Below is a small trained network, with its code and all its weights. Each question gives an input and a class and asks what happens when units are switched off, that is, made to give their printed mean instead of their output.

import numpy as np


def w(rows, s, z=0):
    codes = np.array(rows[::2]) - 128.0
    scale = np.full(codes.shape[1], s)
    scale[-1] = z or s
    return codes * scale


def norm(h):
    return h / np.sqrt((h * h).mean(-1, keepdims=True) + 1e-5)


def f(y):
    return y / 2 * (1 + np.tanh(0.7978845608 * (y + 0.044715 * y**3)))


def log_softmax(a):
    a = a - a.max(-1, keepdims=True)
    return a - np.log(np.exp(a).sum(-1, keepdims=True))


def net(x, mask):
    res = np.array(x, float).reshape(1, 5) / 4 @ E
    u = 0
    for l in range(2):
        y = f(norm(res) @ A[l][:, :-1].T + A[l][:, -1])
        res = res + np.where(mask[u : u + 9], y, B[l][:, -1]) @ B[l][:, :-1]
        u += 9
    return log_softmax(norm(res)[-1] @ U[:, :-1].T + U[:, -1])


A, B = {}, {}
E = w([
[175,164,76,61],'x0',
[171,81,162,88],'x1',
[151,37,139,151],'x2',
[56,97,156,106],'x3',
[91,146,142,252],'x4',
],0.013)
A[0] = w([
[142,106,178,156,2],'0.n0',
[140,58,143,184,108],'0.n1',
[138,118,195,115,128],'0.n2',
[171,106,51,145,210],'0.n3',
[106,130,84,168,92],'0.n4',
[99,7,140,74,15],'0.n5',
[93,137,105,174,58],'0.n6',
[155,126,234,114,128],'0.n7',
[86,183,127,106,206],'0.n8',
],0.017,0.0048)
B[0] = w([
[61,45,105,181,145],'0.n0',
[168,62,106,93,255],'0.n1',
[42,65,88,139,164],'0.n2',
[189,170,116,55,241],'0.n3',
[177,121,114,148,179],'0.n4',
[24,21,83,103,237],'0.n5',
[148,158,218,182,189],'0.n6',
[71,12,95,155,189],'0.n7',
[214,134,112,127,228],'0.n8',
],0.011,0.0058)
A[1] = w([
[77,123,199,11,83],'1.n0',
[116,227,180,193,132],'1.n1',
[149,96,139,227,78],'1.n2',
[45,152,20,26,254],'1.n3',
[185,156,95,47,69],'1.n4',
[146,178,147,134,249],'1.n5',
[139,150,121,106,32],'1.n6',
[47,101,43,191,61],'1.n7',
[94,88,169,170,69],'1.n8',
],0.012,0.0068)
B[1] = w([
[114,29,67,188,149],'1.n0',
[199,159,226,214,182],'1.n1',
[85,27,159,120,170],'1.n2',
[238,95,206,51,255],'1.n3',
[225,130,254,69,188],'1.n4',
[207,133,208,140,203],'1.n5',
[35,57,78,181,118],'1.n6',
[162,173,222,19,152],'1.n7',
[153,170,226,53,147],'1.n8',
],0.01,0.0095)
U = w([
[83,183,123,55,1],'0',
[138,144,166,208,204],'1',
[242,152,195,8,250],'2',
[65,49,130,161,235],'3',
[93,30,152,75,196],'4',
[81,155,49,100,2],'5',
],0.015,0.008)

Each question gives the input, the list of numbers given to net, and the class t.
The units are the neurons (one row each of A and B). Each row of codes is followed by its name. A weight is (code - 128) times the scale printed after its matrix; where a second scale follows, it is the last column's (A, B and U).
mask holds one flag per neuron, layer by layer. A switched-off neuron (its flag False) gives its mean, the last column of its row in B, instead of its output. The means were averaged over made-up inputs and are rounded, as every weight is.
A unit's drop is (log p(t) with every unit on - log p(t) with that unit switched off) / (log p(t) with every unit on - log p(t) with every unit switched off).
The circuit of an input: a set's keep is (log p(t) with only the set's units on - log p(t) with every unit switched off) / (log p(t) with every unit on - log p(t) with every unit switched off). Starting from the 12 units with the biggest drops (on a tie, the unit counted first), units are removed one at a time, each time the one whose removal leaves the highest keep (on an exact tie, the one counted first), for as long as the keep stays at least 0.8.
units of the circuit, in order: the units of the circuit, biggest drop first
k most important neurons: the k neurons with the biggest drops, biggest first
top k neurons in layer l: the k neurons of layer l with the biggest drops, biggest first
drop of u: that unit's drop, to one decimal
input [-4,2,-7,4,5], class 1: units of the circuit, in order => 1.n3; 0.n5
input [-1,4,4,3,5], class 3: units of the circuit, in order => 1.n3
input [-8,4,-5,-8,3], class 3: 2 most important neurons => 1.n2; 1.n3
input [-5,4,3,-8,-2], class 3: top 2 neurons in layer 0 => 0.n7; 0.n0
input [-6,-3,-8,4,-2], class 1: top 3 neurons in layer 1 => 1.n3; 1.n1; 1.n4
input [-1,5,-3,-2,6], class 3: 2 most important neurons => 1.n3; 1.n2
input [6,-6,7,8,-6], class 4: 2 most important neurons => 0.n5; 1.n0
input [3,3,-7,4,8], class 1: drop of 1.n3 => 0.2
input [4,2,7,1,1], class 4: drop of 1.n5 => 0.1
input [4,1,4,6,-7], class 4: drop of 0.n1 => 0.0
